Below is a small trained network, with its code and all its weights. Each question gives an input and a class and asks what happens when units are switched off, that is, made to give their printed mean instead of their output.

import numpy as np


def w(rows, s, z=0):
    codes = np.array(rows[::2]) - 128.0
    scale = np.full(codes.shape[1], s)
    scale[-1] = z or s
    return codes * scale


def norm(h):
    return h / np.sqrt((h * h).mean(-1, keepdims=True) + 1e-5)


def f(y):
    return y / 2 * (1 + np.tanh(0.7978845608 * (y + 0.044715 * y**3)))


def log_softmax(a):
    a = a - a.max(-1, keepdims=True)
    return a - np.log(np.exp(a).sum(-1, keepdims=True))


def net(x, mask):
    res = np.array(x, float).reshape(1, 4) / 4 @ E
    u = 0
    for l in range(2):
        y = f(norm(res) @ A[l][:, :-1].T + A[l][:, -1])
        res = res + np.where(mask[u : u + 4], y, B[l][:, -1]) @ B[l][:, :-1]
        u += 4
    return log_softmax(norm(res)[-1] @ U[:, :-1].T + U[:, -1])


A, B = {}, {}
E = w([
[159,57,129,125,107,48,159,158,66,80,94,96],'x0',
[95,76,86,179,150,97,137,219,116,30,152,73],'x1',
[96,186,143,130,33,33,128,187,169,254,103,140],'x2',
[35,202,183,124,134,184,34,39,22,143,125,97],'x3',
],0.0079)
A[0] = w([
[56,94,7,207,171,180,174,92,125,49,224,41,145],'L0N1',
[240,125,136,161,110,148,106,80,199,216,134,136,68],'L0N2',
[63,188,178,166,120,70,35,224,254,155,93,59,150],'L0N3',
[54,246,184,45,44,91,6,119,71,194,98,101,249],'L0N4',
],0.0055,0.002)
B[0] = w([
[228,125,118,112,127,83,56,96,168,157,118,135,198],'L0N1',
[99,162,115,165,66,16,148,56,2,57,171,153,166],'L0N2',
[32,147,154,68,138,214,106,121,90,162,72,129,196],'L0N3',
[221,99,205,95,155,134,153,133,186,181,69,105,255],'L0N4',
],0.0091,0.0089)
A[1] = w([
[143,112,72,105,186,145,136,70,47,162,107,128,81],'L1N1',
[111,126,41,152,141,199,128,13,149,64,187,122,6],'L1N2',
[56,116,74,144,101,136,33,254,204,158,116,124,94],'L1N3',
[173,147,110,141,215,222,107,116,139,128,154,169,164],'L1N4',
],0.0063,0.0024)
B[1] = w([
[112,181,56,178,113,154,192,240,84,51,148,124,188],'L1N1',
[49,156,97,163,209,173,128,213,120,188,244,218,193],'L1N2',
[76,183,43,143,138,140,141,156,78,145,3,72,211],'L1N3',
[63,59,147,37,178,147,75,169,203,202,140,118,252],'L1N4',
],0.011,0.0031)
U = w([
[40,165,40,142,53,135,164,172,66,121,64,66,149],'0',
[80,171,73,145,178,175,149,144,116,143,204,231,57],'1',
[118,155,119,164,127,157,115,77,192,76,144,76,1],'2',
[223,63,84,158,111,41,149,143,82,63,129,88,215],'3',
[108,107,162,176,100,202,137,117,104,112,160,63,25],'4',
[167,69,130,80,220,198,27,130,157,108,219,122,125],'5',
[138,183,171,100,18,56,172,41,142,179,129,172,115],'6',
[136,133,213,76,167,179,99,126,125,209,8,59,200],'7',
],0.011,0.0048)

Each question gives the input, the list of numbers given to net, and the class t.
The units are the neurons (one row each of A and B). Each row of codes is followed by its name. A weight is (code - 128) times the scale printed after its matrix; where a second scale follows, it is the last column's (A, B and U).
mask holds one flag per neuron, layer by layer. A switched-off neuron (its flag False) gives its mean, the last column of its row in B, instead of its output. The means were averaged over made-up inputs and are rounded, as every weight is.
A unit's drop is (log p(t) with every unit on - log p(t) with that unit switched off) / (log p(t) with every unit on - log p(t) with every unit switched off).
The circuit of an input: a set's keep is (log p(t) with only the set's units on - log p(t) with every unit switched off) / (log p(t) with every unit on - log p(t) with every unit switched off). Starting from all 8 units, units are removed one at a time, each time the one whose removal leaves the highest keep (on an exact tie, the one counted first), for as long as the keep stays at least 0.8.
units of the circuit, in order: the units of the circuit, biggest drop first
most important unit: the unit with the biggest drop
k most important neurons: the k neurons with the biggest drops, biggest first
k most important neurons of layer l: the k neurons of layer l with the biggest drops, biggest first
drop when u is switched off: that unit's drop, to one decimal
input [-7,-4,0,-4], class 6: units of the circuit, in order -> [L0N2]
input [7,6,4,-7], class 0: 4 most important neurons -> [L1N3 L0N4 L0N2 L0N1]
input [0,1,-1,0], class 5: units of the circuit, in order -> [L0N2 L0N4]
input [7,7,7,-6], class 0: units of the circuit, in order -> [L1N3 L0N4]
input [3,-5,-7,2], class 1: 3 most important neurons -> [L0N4 L1N2 L1N1]
input [-8,8,1,-7], class 7: 2 most important neurons of layer 0 -> [L0N2 L0N1]
input [5,2,-3,7], class 3: 2 most important neurons -> [L0N3 L1N1]
input [5,2,-4,4], class 5: units of the circuit, in order -> [L0N4 L1N3]
input [-8,4,2,-7], class 0: 2 most important neurons -> [L0N4 L1N3]
input [-6,-4,-1,-1], class 1: units of the circuit, in order -> [L0N2 L0N1 L0N4 L1N2]
input [-4,-6,-8,-4], class 1: units of the circuit, in order -> [L1N2 L0N4]
input [-6,1,0,-4], class 1: 2 most important neurons -> [L0N4 L0N2]
input [-1,-6,-1,1], class 6: 2 most important neurons -> [L0N2 L0N3]
input [-4,4,-2,6], class 5: 3 most important neurons -> [L1N3 L0N3 L1N4]
input [-8,-2,-8,-4], class 1: units of the circuit, in order -> [L1N2]
input [1,-4,-5,4], class 5: 2 most important neurons of layer 0 -> [L0N3 L0N4]
input [-2,5,-2,6], class 5: 2 most important neurons -> [L1N3 L0N3]
input [8,6,0,7], class 3: 2 most important neurons -> [L0N3 L1N4]
input [7,-6,-8,8], class 5: 3 most important neurons of layer 0 -> [L0N3 L0N2 L0N4]
input [-2,-4,-4,2], class 5: most important unit -> L1N4
input [-3,0,-5,4], class 5: 2 most important neurons of layer 0 -> [L0N1 L0N2]
input [-8,-3,-7,-3], class 1: 2 most important neurons of layer 1 -> [L1N2 L1N1]
input [6,3,6,-6], class 0: drop when L0N4 is switched off -> 0.3
